Each row has a hidden trait or not; one of two labels after the row says which. A new part has a new trait and new labels.
(in the rows, 128 means zero)
133 126 129 157 123 129 127 120 130 129 118 119 127 124 128 128 129 128
 123 119 111 119 145 123 134 134 129 134 131 125 127 134 124 125 130 139
 125 120 117 128 114 129 128 135 124 126 128 120 132 126 130 124 127 114
 131 125 128 139 126 128 115 132 123 133 137 119 150 131 138 135 141 142
 145 153 144 158 177 147 193 221 214 249 193 153 194 167 151 174 182 141
 145 149 142 148 137 137 128 133 151 119 127 127 131 136 125 122 124 130
 116 132 133 130 126 137 119 130 130 128 124 144 129 126 128 136 => Q
132 126 127 137 123 116 127 120 128 128 122 123 122 127 129 128 126 126
 128 122 120 122 133 124 127 135 127 131 126 126 126 130 127 126 127 135
 126 123 124 131 120 134 130 134 130 129 131 132 136 144 145 154 138 156
 152 161 167 172 154 164 180 161 151 176 191 157 168 143 154 154 155 145
 141 143 135 140 143 122 129 140 126 127 131 129 131 133 125 133 131 126
 132 132 127 132 127 126 124 128 135 123 129 128 126 130 125 124 124 130
 121 133 136 130 126 138 127 128 130 129 126 139 130 128 127 132 => U
135 125 123 135 122 124 127 114 122 129 118 122 120 133 128 124 125 124
 134 118 125 119 134 122 129 130 124 135 120 123 123 136 123 122 123 141
 126 121 119 138 114 136 133 134 131 124 124 123 132 130 133 125 127 116
 133 130 121 137 125 124 119 132 119 136 136 118 135 125 129 134 135 134
 129 137 135 139 153 120 147 164 141 175 158 143 182 169 146 180 204 147
 164 166 166 177 153 155 146 142 183 144 141 135 132 139 128 130 123 130
 126 135 137 132 123 148 128 131 129 130 122 143 133 128 123 134 => Q
130 127 125 128 128 116 128 124 125 128 125 129 126 132 128 126 125 125
 134 127 136 126 128 127 124 128 121 130 120 125 126 129 127 125 125 129
 128 127 127 132 125 132 131 131 132 127 125 129 129 131 132 128 128 128
 129 129 125 130 127 126 127 129 125 133 134 127 129 126 128 132 130 129
 127 127 130 125 140 123 127 126 113 131 128 127 134 133 127 129 134 125
 132 130 127 128 126 125 128 127 133 128 131 128 125 125 128 133 133 134
 142 147 144 142 144 165 168 179 147 166 159 176 169 156 156 161 => U
134 124 129 159 124 131 127 124 132 134 120 130 132 143 136 139 149 155
 152 169 154 157 232 154 194 163 159 170 167 153 152 167 148 142 149 168
 130 129 130 132 124 135 130 138 125 126 129 121 132 125 132 124 127 114
 131 128 127 136 124 126 111 130 122 132 132 113 135 129 130 125 126 132
 130 141 132 131 142 112 121 135 125 130 132 133 130 128 127 137 131 127
 131 134 123 135 130 128 124 131 141 117 127 127 132 137 124 121 122 129
 117 134 135 132 124 145 119 131 131 127 123 145 130 129 127 136 => Q
129 127 130 143 127 138 127 127 131 128 121 124 126 124 128 129 130 129
 122 123 117 124 137 123 130 130 130 130 131 128 131 132 127 129 131 133
 126 125 124 124 123 126 126 131 123 128 130 124 130 126 127 126 127 122
 131 128 130 134 128 129 119 129 128 129 130 123 135 131 134 130 136 137
 140 147 139 149 165 151 187 201 206 221 188 150 190 168 153 172 187 148
 146 150 150 150 142 141 134 134 141 129 127 129 133 139 127 126 127 130
 118 126 129 130 128 137 122 127 127 128 126 134 128 127 129 134 => Q
133 125 124 132 126 110 128 115 122 138 124 126 122 133 129 125 125 117
 134 120 131 124 132 124 130 128 125 133 121 125 124 130 124 124 124 136
 127 124 126 138 117 134 134 131 133 125 124 126 130 129 134 127 127 122
 131 130 123 133 127 127 126 131 122 133 137 122 132 126 128 134 134 130
 127 131 132 128 141 120 126 140 123 132 129 129 147 141 131 148 159 131
 146 146 153 161 151 151 153 149 205 172 169 152 153 197 147 168 153 150
 154 157 147 138 131 145 134 137 130 131 128 139 132 129 122 130 => U
133 126 127 133 127 128 127 122 126 129 123 123 114 130 129 126 127 127
 129 122 124 124 133 125 130 130 128 130 126 126 126 132 126 125 126 137
 126 122 122 131 118 131 130 133 127 126 127 124 131 127 131 126 127 120
 130 128 125 130 126 124 119 130 121 135 132 119 132 127 130 129 131 131
 130 135 131 131 143 118 122 132 118 123 131 130 131 133 127 132 133 122
 132 134 133 137 134 134 135 138 169 147 150 144 149 194 148 181 166 162
 173 181 166 154 157 183 161 166 142 146 140 153 140 135 132 136 => U
131 127 127 131 127 125 128 123 126 129 126 126 125 129 128 127 126 128
 129 124 128 126 132 126 137 129 127 129 128 125 127 131 127 127 127 130
 127 126 126 130 125 130 129 129 129 126 127 126 128 129 130 127 127 125
 129 128 126 130 127 128 124 131 125 130 134 126 133 129 129 134 137 135
 136 139 139 146 161 146 183 193 196 218 181 149 195 173 151 180 196 147
 151 152 156 158 141 140 138 134 148 134 134 129 129 132 128 127 128 123
 128 130 131 129 126 133 128 127 128 123 125 108 130 128 129 131 => Q
155 144 155 254 189 233 146 185 161 163 160 160 160 156 140 139 141 140
 132 136 126 130 142 130 131 129 130 131 130 127 129 132 127 126 130 133
 127 125 124 126 123 127 127 131 124 128 129 124 129 127 128 127 127 122
 128 128 129 133 128 128 120 130 127 128 129 123 130 128 128 125 127 130
 130 132 127 130 133 124 123 128 119 126 129 129 126 119 130 131 132 127
 129 130 126 129 129 130 125 130 133 125 127 128 129 135 126 127 127 130
 124 129 129 134 128 134 122 129 129 128 127 128 129 128 129 131 => Q

Next part:
139 132 94 117 156 142 122 100 143 135 125 150 103 79 32 70 89 135 129 => q216
136 107 93 160 148 90 110 135 125 124 146 91 101 81 92 161 137 127 113 => q490
117 97 93 164 169 131 134 175 106 165 124 163 119 142 96 120 117 142 125 => q216
135 113 120 158 88 135 120 104 143 109 127 84 121 147 106 154 160 123
 112 => q490
122 83 95 160 137 136 132 171 122 152 124 159 127 144 113 122 126 137
 110 => q216
123 64 34 170 88 98 115 100 134 130 163 122 111 127 94 150 123 130 96 => q490
151 123 213 157 174 164 129 201 108 141 115 142 147 154 100 136 182 131
 122 => q216
145 112 210 168 154 161 120 180 117 132 119 132 141 152 81 148 179 120
 111 => q490
127 105 80 159 156 90 115 150 121 134 139 100 98 85 98 155 127 130 117 => q490
137 66 82 159 46 158 116 58 139 129 159 166 139 196 44 105 146 134 93 => q490
112 119 100 136 99 97 128 145 130 123 131 91 125 121 210 150 123 129 128 => q216
123 125 188 155 119 118 131 191 116 126 128 89 147 199 218 177 153 128
 123 => q216
119 77 42 149 8 119 118 39 161 113 161 113 128 159 119 122 101 128 94 => q216
140 126 184 142 68 147 124 113 142 110 149 114 154 158 166 125 137 136
 116 => q216
111 125 38 103 120 90 132 119 139 133 130 120 110 70 185 106 67 132 135 => q216
126 100 112 157 129 114 122 152 128 130 141 115 122 115 122 151 130 128
 110 => q216
144 140 215 131 80 144 126 140 140 105 148 102 159 145 188 131 142 135
 121 => q216
132 99 155 166 134 143 126 180 121 138 127 133 138 147 123 145 150 127
 109 => q490
146 115 211 168 153 163 119 176 118 129 112 127 139 156 80 152 188 119
 109 => q490
124 122 134 133 73 112 123 118 143 112 147 89 139 130 186 141 118 127
 115 => q216
110 75 44 167 147 132 132 147 116 167 122 166 107 144 72 116 109 138 116 => q490
147 174 219 98 134 181 137 111 140 115 114 138 146 142 114 80 124 139
 141 => q216
149 104 171 147 137 167 128 135 113 139 127 161 148 172 63 117 171 133
 116 => q216
148 197 231 97 151 122 122 145 145 94 118 57 130 59 173 133 124 119 144 => q216
142 144 179 115 142 161 133 156 134 132 118 155 143 130 122 87 118 142
 129 => q216
136 94 130 170 129 129 115 143 128 127 138 120 123 134 81 150 149 124
 102 => q490
154 145 182 118 149 163 127 135 137 124 121 148 137 116 79 87 130 136
 125 => q216
140 96 96 163 122 121 110 105 137 118 140 115 110 117 45 144 137 128 99 => q490
128 79 111 181 70 156 119 111 132 130 127 130 134 198 82 148 174 123 98 => q490
146 80 95 145 82 160 119 49 132 135 149 172 135 171 7 91 144 132 103 => q216
112 125 96 131 90 96 129 138 135 121 135 94 128 120 214 142 117 130 125 => q216
104 117 45 118 89 95 134 118 140 130 129 106 119 112 206 121 86 133 133 => q216
118 44 53 201 74 119 121 138 120 139 141 131 128 202 114 180 167 135 84 => q490
153 126 171 138 82 169 121 78 138 114 144 144 147 177 70 101 153 137 114 => q216
127 162 128 109 138 104 124 129 141 110 118 77 113 67 167 127 114 124
 140 => q216
127 68 112 180 95 145 123 150 122 144 139 154 140 178 100 143 151 128 95 => q490
144 168 214 109 116 138 129 154 141 109 131 91 147 109 188 120 131 134
 137 => q216
132 120 123 127 93 153 134 120 139 134 130 153 140 159 135 92 113 145
 123 => q216
124 131 74 143 206 116 128 145 126 147 111 122 87 65 52 113 96 131 134 => q490
133 99 121 152 150 152 129 155 119 152 117 156 126 144 68 111 139 135
 118 => q216
116 109 48 143 180 103 129 147 126 149 122 126 95 77 89 121 92 133 126 => q216
132 119 156 134 170 139 133 188 115 151 125 164 133 125 116 104 112 145
 127 => q216
124 131 71 119 155 94 122 138 138 125 124 98 100 48 134 121 105 124 131 => q216
133 85 86 155 66 146 114 72 146 124 146 143 126 153 54 112 125 124 99 => q490
116 118 82 124 134 105 131 145 134 135 123 121 116 90 159 119 92 134 125 => q216
105 63 28 181 122 77 121 181 109 155 144 115 107 126 159 175 136 133 109 => q490
132 89 100 185 149 98 116 169 112 130 142 103 114 131 114 190 162 133
 104 => q490
143 127 149 123 152 157 127 136 130 140 120 160 129 118 62 84 121 138
 124 => q216
126 102 70 131 29 121 115 32 163 108 157 110 122 130 100 108 87 126 105 => q216
109 143 130 129 158 99 142 219 114 139 104 95 129 105 255 159 126 131
 144 => q216
121 61 95 190 82 132 120 143 123 139 141 137 134 187 108 161 159 127 92 => q490
125 87 162 176 169 154 139 227 93 170 109 164 143 183 121 144 170 140
 119 => q216
131 101 115 152 154 147 129 161 122 150 117 155 123 136 75 112 132 134
 118 => q216
123 108 142 145 64 117 126 133 138 117 147 95 147 153 196 156 131 128
 108 => q216
135 143 151 139 114 110 122 139 135 107 135 67 134 113 182 159 153 122
 126 => q216
113 69 26 167 122 95 121 123 126 143 149 131 103 116 88 141 109 135 104 => q490
124 113 161 148 77 116 128 157 134 118 144 91 152 154 211 164 140 129
 110 => q216
131 104 107 136 47 147 127 86 145 122 151 141 143 172 139 99 113 142 113 => q216
116 117 50 106 130 88 131 140 132 140 144 141 120 76 179 102 67 140 130 => q216
126 99 126 170 127 109 123 164 119 129 142 101 127 134 153 174 156 128
 112 => q490
134 134 114 115 164 124 128 151 132 137 135 152 121 84 119 90 87 143 130 => q216
143 105 196 170 144 160 118 162 116 135 117 137 139 166 63 148 179 120
 106 => q490
147 154 187 118 194 151 129 180 127 136 112 144 126 88 92 93 122 138 135 => q216
110 57 16 166 72 95 121 102 133 138 162 133 116 139 122 141 110 133 97 => q216
129 122 136 143 185 133 132 182 110 157 129 161 120 118 106 109 110 144
 133 => q216
140 210 161 72 205 105 127 150 146 105 94 67 101 1 160 102 89 118 162 => q216
115 95 90 175 183 121 133 194 111 156 114 134 109 126 110 146 133 134
 119 => q490
128 81 103 182 143 103 118 161 114 135 148 115 117 134 106 176 148 133
 103 => q490
126 147 146 137 231 115 134 217 113 146 103 109 108 65 132 137 120 131
 141 => q216
146 116 201 164 151 162 117 165 123 127 115 126 134 142 71 146 176 118
 110 => q490
128 111 154 164 122 118 125 167 121 125 136 93 132 137 158 172 156 126
 117 => q216
154 144 151 127 166 155 118 121 142 124 116 129 115 85 29 93 126 122 123 => q490
136 96 145 177 101 160 119 129 130 124 116 118 132 181 81 150 183 121
 104 => q490
122 58 84 196 111 110 120 160 115 140 148 131 126 168 117 182 158 135 91 => q490
130 125 149 119 157 133 133 187 123 147 137 168 139 114 153 96 94 145
 126 => q216
109 117 65 122 143 91 135 173 124 144 124 127 120 88 200 126 87 135 129 => q216
137 144 154 112 98 169 136 96 144 121 129 149 144 158 121 79 111 143 130 => q216
145 155 197 117 91 135 120 107 158 93 134 75 140 101 149 126 126 122 120 => q216
112 87 61 158 124 85 124 172 119 139 140 107 114 109 172 160 138 128 117 => q216
130 87 125 186 153 96 119 190 107 135 141 100 119 129 142 195 171 131
 107 => q490
